Below are the code and all the weights of a small trained network. Each question names an input and a class and asks about switching units off, where a switched-off unit gives its printed mean instead of its output.

import numpy as np


def w(rows, s, z=0):
    codes = np.array(rows[::2]) - 128.0
    scale = np.full(codes.shape[1], s)
    scale[-1] = z or s
    return codes * scale


def f(y):
    return y / 2 * (1 + np.tanh(0.7978845608 * (y + 0.044715 * y**3)))


def log_softmax(a):
    a = a - a.max(-1, keepdims=True)
    return a - np.log(np.exp(a).sum(-1, keepdims=True))


def net(x, mask):
    res = np.array(x, float).reshape(1, 4) / 4 @ E
    y = f(res @ A[0][:, :-1].T + A[0][:, -1])
    res = res + np.where(mask, y, B[0][:, -1]) @ B[0][:, :-1]
    return log_softmax(res[-1] @ U[:, :-1].T + U[:, -1])


A, B = {}, {}
E = w([
[50,100,117,235,182],'x0',
[113,254,176,175,107],'x1',
[205,95,218,168,166],'x2',
[48,78,215,92,78],'x3',
],0.0089)
A[0] = w([
[126,98,109,126,135,152],'neuron 0',
[155,149,98,143,154,105],'neuron 1',
[124,158,147,136,132,84],'neuron 2',
[132,42,83,128,157,103],'neuron 3',
[103,253,182,180,120,104],'neuron 4',
[102,142,74,125,124,108],'neuron 5',
[128,133,126,134,131,253],'neuron 6',
[57,87,184,93,96,112],'neuron 7',
[176,167,154,46,101,118],'neuron 8',
[74,164,71,104,111,101],'neuron 9',
[152,111,166,156,146,138],'neuron 10',
[137,65,82,115,109,123],'neuron 11',
[198,112,201,176,149,106],'neuron 12',
[97,111,149,111,121,94],'neuron 13',
[92,100,98,194,129,106],'neuron 14',
[91,143,95,113,111,145],'neuron 15',
[82,110,139,186,157,103],'neuron 16',
[172,145,89,154,152,122],'neuron 17',
[156,153,62,142,149,107],'neuron 18',
[135,139,95,138,114,176],'neuron 19',
[90,149,96,107,103,146],'neuron 20',
[68,132,205,115,107,104],'neuron 21',
[94,118,123,173,158,149],'neuron 22',
[147,58,115,117,166,117],'neuron 23',
[175,114,131,166,127,93],'neuron 24',
[169,129,122,75,99,101],'neuron 25',
[171,116,173,149,135,134],'neuron 26',
[124,78,119,121,128,105],'neuron 27',
[183,151,72,166,148,108],'neuron 28',
],0.019,0.012)
B[0] = w([
[109,113,144,136,124,166],'neuron 0',
[163,147,136,128,116,163],'neuron 1',
[124,165,115,125,109,136],'neuron 2',
[96,161,149,147,91,213],'neuron 3',
[65,159,171,155,68,248],'neuron 4',
[136,151,104,94,146,165],'neuron 5',
[102,1,194,140,150,227],'neuron 6',
[206,130,160,122,125,222],'neuron 7',
[128,111,53,189,128,216],'neuron 8',
[112,179,101,66,151,189],'neuron 9',
[121,126,118,99,155,184],'neuron 10',
[95,155,156,131,102,197],'neuron 11',
[110,164,103,59,159,226],'neuron 12',
[157,155,129,118,122,149],'neuron 13',
[140,136,62,160,138,182],'neuron 14',
[109,123,128,95,152,176],'neuron 15',
[144,135,57,165,128,190],'neuron 16',
[171,129,150,132,118,188],'neuron 17',
[182,151,140,118,120,187],'neuron 18',
[128,91,155,120,139,173],'neuron 19',
[106,130,125,97,158,183],'neuron 20',
[185,145,154,122,117,203],'neuron 21',
[134,92,80,158,139,191],'neuron 22',
[92,151,152,131,99,200],'neuron 23',
[147,158,108,104,126,155],'neuron 24',
[129,147,76,174,127,181],'neuron 25',
[112,131,119,88,154,189],'neuron 26',
[115,155,141,126,110,162],'neuron 27',
[187,140,151,132,115,201],'neuron 28',
],0.048,0.014)
U = w([
[54,176,195,144,44,103],'0',
[244,143,197,114,119,5],'1',
[128,124,49,198,142,99],'2',
[92,166,131,21,197,207],'3',
[95,19,216,132,170,254],'4',
],0.011,0.0017)

Each question gives the input, the list of numbers given to net, and the class t.
The units are the neurons (one row each of A and B). Each row of codes is followed by its name. A weight is (code - 128) times the scale printed after its matrix; where a second scale follows, it is the last column's (A, B and U).
mask holds one flag per neuron, in row order. A switched-off neuron (its flag False) gives its mean, the last column of its row in B, instead of its output. The means were averaged over made-up inputs and are rounded, as every weight is.
A unit's drop is (log p(t) with every unit on - log p(t) with that unit switched off) / (log p(t) with every unit on - log p(t) with every unit switched off).
The circuit of an input: a set's keep is (log p(t) with only the set's units on - log p(t) with every unit switched off) / (log p(t) with every unit on - log p(t) with every unit switched off). Starting from the 12 units with the biggest drops (on a tie, the unit counted first), units are removed one at a time, each time the one whose removal leaves the highest keep (on an exact tie, the one counted first), for as long as the keep stays at least 0.8.
units of the circuit, in order: the units of the circuit, biggest drop first
k most important neurons: the k neurons with the biggest drops, biggest first
drop of u: that unit's drop, to one decimal
input [3,3,-6,2], class 3: units of the circuit, in order : (neuron 9)
input [7,6,-2,2], class 2: 3 most important neurons : (neuron 16; neuron 22; neuron 14)
input [2,7,8,1], class 3: 2 most important neurons : (neuron 12; neuron 26)
input [-7,-3,-8,1], class 3: 3 most important neurons : (neuron 9; neuron 20; neuron 15)
input [3,-2,2,0], class 4: 3 most important neurons : (neuron 8; neuron 4; neuron 25)
input [-8,4,-7,-6], class 2: 2 most important neurons : (neuron 8; neuron 25)
input [2,-2,-4,2], class 3: 2 most important neurons : (neuron 9; neuron 4)
input [8,-8,-2,-7], class 0: 3 most important neurons : (neuron 3; neuron 23; neuron 11)
input [-1,6,-2,-7], class 1: 2 most important neurons : (neuron 28; neuron 18)
input [3,3,4,3], class 3: 2 most important neurons : (neuron 12; neuron 8)
input [8,-3,-7,1], class 2: 3 most important neurons : (neuron 14; neuron 16; neuron 22)
input [8,-5,5,6], class 2: 2 most important neurons : (neuron 16; neuron 14)
input [5,0,3,-5], class 1: drop of neuron 25 : 0.9
input [-8,-2,8,4], class 2: units of the circuit, in order : (neuron 8)
input [-2,4,6,-2], class 3: drop of neuron 12 : 0.9
input [-2,3,6,-4], class 3: drop of neuron 12 : 0.9
